Where the symbols take the states:
from | + * % ^ ! &
mel | kuv lil lop nuv tul gur
tek | nuv viv zim gor gur mel
mis | bos gar pez dok mib fis
kob | dok muk git tun fis mis
nuv | viv ren tek vep ref kuv
viv | ren kar nuv pip bug lil
mib | nud kom gal vas vep tav
zal | pez mis vas git dap kom
vas | zal pez fis gar vod nud
kul | zod mok lus mup paf dum
tun | zib mor kap sur bos dok
gal | mib nud dap fis gor dut
nev | rek mup mok kas nor lus
mor | muv zem zib gab git sas
duf | nor dum foz lus gug luz
lil | zim tek kuv ren kas bug
luz | som paf vak nor mor gug
dut | tav vod tum mib nuv gor
zem | sur gug muv vak dok tun
dap | gal mib vod fur kar tum
zib | mor muv tun gug gar muk
vod | dap gal tav kom ren pip
vis | zev lus dum mok vak foz
fur | fis vas kom mis dut gal
zod | mok nev kul tul foz vis
mok | nev rek zod mes duf zev
pez | mis bos zal kob gal fur
kuv | lil zim mel viv mes ref
gab | sep vak gug paf kap muv
tav | vod dap dut nud viv vep
tum | dut tav pip gal tek kar
bug | lop mel ref zim rek kas
mes | kas zik tul bug lus nev
paf | foz duf som vis zem sep
ref | bug lop gur lil nev mes
kas | zik gur mes lop kul rek
mup | tul mes rek gur vis zod
gar | git kob bos sas kom zal
git | kob dok gar kap fur pez
vep | pip tum gor vod lil viv
rek | mup tul nev zik dum kul
nor | dum vis duf kul gab som
sep | vak luz gab foz tun zem
pip | tum dut vep dap zim ren
kar | gor vep ren dut mel tek
nud | kom fur mib zal pip vod
tul | mes kas mup ref zev mok
dum | vis zev nor zod sep paf
gor | vep pip kar tav kuv nuv
lop | mel kuv bug tek mup zik
lus | kul zod zev rek som nor
zik | gur ref kas mel zod mup
gug | gab sep sur som sas mor
sas | kap tun muk muv pez git
sur | gug gab zem luz muk zib
zev | lus kul vis nev luz duf
dok | muk sas kob zib vas bos
muv | zem sur mor sep kob kap
ren | kar gor viv tum lop zim
fis | vas zal fur bos tav mib
kap | tun zib sas zem mis kob
foz | duf nor paf zev sur vak
bos | gar git mis muk nud vas
vak | luz som sep duf zib sur
som | paf foz luz dum muv gab
muk | sas kap dok mor zal gar
kom | fur fis nud pez tum dap
zim | tek nuv lil kar zik lop
gur | ref bug zik kuv mok tul

In the rows, 20 means zero.

The rows follow the links: the fewer symbols apart two states are, the more alike their rows tend to be.

Each row is also shifted at random along 4 hidden directions that mean nothing.

Row, then state:
25,17,20,17,10,19,23,20,21,19,13,21,25,13,21,20,24,21,13,9,27,27,15,8,26,17,26,16,20,23,22,29,8,21,17,17,21,18,26,16,14,25,14
state: gug
21,20,25,21,28,27,23,17,12,18,11,16,26,21,20,22,13,17,29,28,18,22,17,18,19,20,15,19,20,19,20,9,21,24,25,26,20,23,16,20,15,15,17
state: lop
12,18,17,28,26,22,20,14,17,18,20,9,28,23,20,18,16,26,30,29,12,21,20,20,18,16,19,18,24,15,23,11,22,14,23,23,17,21,16,22,16,23,24
state: nuv
30,19,18,23,18,25,19,23,23,17,10,21,22,20,25,20,16,24,23,19,12,19,22,10,23,23,12,25,22,22,28,17,18,26,28,21,20,20,22,7,28,28,15
state: kul
5,18,21,18,17,11,18,26,23,22,27,25,16,19,21,17,22,16,15,11,19,22,20,24,24,23,21,24,19,21,21,27,18,22,18,14,24,14,25,17,26,22,22
state: muk
19,25,16,19,20,24,20,21,23,21,11,23,23,25,13,25,17,24,24,26,19,10,26,14,14,19,13,24,22,24,15,16,25,27,21,19,15,28,17,15,19,17,11
state: rek
11,23,27,18,26,16,13,18,16,23,20,17,21,22,15,20,19,13,26,29,16,19,22,25,14,19,17,22,26,14,21,9,26,13,17,18,17,20,16,24,20,14,26
state: gor
15,19,14,20,11,17,22,20,24,20,20,24,20,18,19,20,22,26,11,10,26,20,19,15,23,18,24,18,20,24,18,31,14,21,18,16,18,19,26,17,18,26,15
state: zem
12,20,20,24,27,14,22,11,13,21,26,16,21,23,13,23,14,20,24,24,19,20,15,24,19,17,22,17,25,15,18,18,20,13,16,21,21,18,17,32,15,19,25
state: tav
25,20,20,17,18,12,30,23,18,19,27,25,17,16,20,24,16,14,16,9,22,26,13,18,27,23,24,22,9,26,18,31,10,25,14,16,32,15,24,21,19,17,20
state: tun
13,19,19,25,29,22,19,14,16,20,15,12,30,25,12,17,14,24,30,30,18,19,23,21,16,16,19,19,29,18,15,13,25,20,24,23,15,25,16,23,13,22,15
state: lil
14,18,22,17,17,11,22,24,21,21,27,24,16,18,20,19,19,14,14,10,19,24,17,21,27,24,22,24,16,23,21,28,15,23,16,15,26,13,25,19,25,21,21
state: sas
44,24,20,17,19,25,20,22,21,20,10,23,21,19,20,24,18,17,22,22,18,17,23,12,18,21,14,24,19,22,21,18,18,25,22,20,20,23,20,11,24,20,14
state: mok
5,21,25,20,25,16,18,18,16,22,19,15,26,22,17,21,19,15,27,30,14,21,21,22,16,17,18,21,23,14,22,9,22,15,18,19,18,20,16,23,17,13,26
state: kar
19,15,21,21,22,13,18,17,18,21,32,17,19,21,17,13,20,19,17,15,24,24,16,27,24,20,29,18,23,18,14,28,19,17,17,19,22,17,24,29,16,24,22
state: pez
31,19,22,15,12,23,19,25,22,20,14,26,17,14,25,17,25,19,12,10,25,24,19,15,24,23,22,19,16,25,22,26,14,25,21,20,23,18,24,14,22,21,14
state: sep
26,21,21,20,28,26,18,19,18,19,18,17,20,24,19,20,18,19,26,31,18,15,24,25,14,20,16,20,23,17,15,12,29,21,24,25,16,24,15,23,19,16,20
state: kuv
22,16,28,18,25,16,20,16,14,20,27,18,19,18,20,15,17,12,18,15,25,29,12,25,26,21,26,15,23,14,18,24,16,16,18,20,26,14,22,30,16,20,25
state: fis
21,22,19,21,19,26,24,15,16,18,5,16,30,18,16,25,18,25,26,26,20,20,18,7,17,13,17,17,20,21,22,13,15,20,20,21,17,26,16,17,9,18,14
state: kas
25,17,14,19,17,26,26,27,23,18,19,23,19,20,26,20,17,23,18,14,20,19,21,19,24,25,19,23,14,28,17,26,20,32,25,23,23,22,23,13,22,22,11
state: paf
10,20,12,28,23,26,22,21,23,16,13,22,19,27,21,24,9,30,24,23,12,12,25,17,19,25,7,27,24,24,22,16,27,30,31,22,18,22,18,10,29,27,12
state: nev
34,25,22,16,18,23,22,25,21,21,10,23,24,18,20,24,19,15,22,22,17,18,23,11,19,21,14,26,15,24,22,16,18,28,20,19,21,24,20,11,21,15,15
state: zod
11,17,23,22,21,16,21,15,13,18,26,18,15,18,23,22,20,19,20,20,21,25,12,25,24,19,22,14,16,14,25,16,17,10,17,21,25,14,18,30,18,18,30
state: mib

Start, symbols taken left to right, then the state you end at.
Answers are names.
13,17,26,20,21,17,19,16,15,20,27,20,15,17,23,19,22,15,18,19,22,26,14,26,23,20,23,14,18,14,24,18,19,11,17,20,23,15,19,28,19,16,29
% + ! => pip
10,18,12,22,12,17,24,22,24,19,24,26,16,20,20,22,20,26,13,10,23,18,19,19,24,19,22,22,17,25,18,33,17,24,18,18,21,18,24,18,23,26,16
% + % => mor
28,19,19,17,18,24,19,26,25,19,15,25,18,19,21,16,21,20,15,12,24,19,23,18,21,24,20,21,20,26,16,27,20,30,25,21,20,22,24,14,23,23,10
+ & ! => tun
15,18,20,19,18,13,30,26,18,19,29,26,14,18,24,24,15,15,17,9,18,25,14,22,29,25,19,26,8,27,21,28,13,26,16,18,33,14,23,19,25,18,23
* % + => zib
17,26,23,18,19,29,20,22,18,18,9,21,20,19,23,24,22,21,24,29,19,16,23,18,14,18,13,19,14,21,24,8,25,21,22,23,17,25,13,17,19,10,20
& * => kas
13,19,23,15,14,12,18,26,24,23,28,22,17,17,21,17,28,14,14,13,20,23,21,23,22,21,25,22,17,20,21,26,17,18,14,13,23,15,25,19,24,19,25
% & => mis
31,22,18,22,20,30,23,18,17,16,10,19,19,18,27,26,19,23,24,27,17,18,18,15,18,19,13,16,12,20,29,9,20,17,23,24,21,22,14,16,20,15,21
^ ! ^ => ref
13,14,18,21,17,13,18,20,22,22,31,17,21,18,20,14,24,21,16,13,20,24,18,23,22,18,28,18,22,19,19,28,15,14,16,17,20,16,25,23,18,25,24
+ ! => fur
21,19,22,15,15,22,22,27,21,19,13,26,20,15,24,18,21,18,15,11,24,23,19,15,24,23,20,22,17,26,19,26,15,30,23,20,22,19,24,13,23,21,12
% + ! => zib
23,22,28,18,29,13,15,13,16,24,21,17,21,22,10,19,17,12,24,27,20,19,20,24,16,18,20,20,31,11,18,15,22,13,17,17,17,18,17,28,18,18,24
% + => pip
26,20,18,23,27,26,20,17,17,19,22,14,22,23,19,21,17,22,28,31,16,17,23,24,14,18,18,20,20,17,19,11,26,16,22,25,17,25,14,24,17,17,23
* ! => ref
26,15,16,23,18,15,23,20,20,20,35,16,16,17,25,18,23,19,17,13,19,25,15,26,26,21,29,17,15,19,21,28,16,14,16,20,25,15,23,25,20,22,28
+ * % => git
18,21,15,17,9,20,20,24,26,20,20,27,14,16,23,21,26,24,10,11,25,17,22,18,21,19,22,18,15,24,20,29,17,21,18,18,19,18,23,16,22,21,19
+ & => mor
25,26,14,20,18,27,22,19,20,20,11,21,21,22,17,27,19,27,22,28,20,12,24,15,13,16,14,21,18,23,19,15,23,22,19,21,15,28,15,16,17,15,16
+ & ! => nor
8,21,23,21,25,18,27,17,11,20,19,10,33,19,18,23,17,17,31,29,14,25,17,16,19,12,21,19,15,18,22,9,16,16,16,21,21,22,15,23,8,12,25
+ ^ => tum
38,22,20,17,16,24,23,25,21,19,9,18,25,15,23,23,21,17,23,19,17,23,20,7,22,18,17,22,15,25,26,18,12,24,20,20,21,24,21,9,20,18,16
& + & => paf
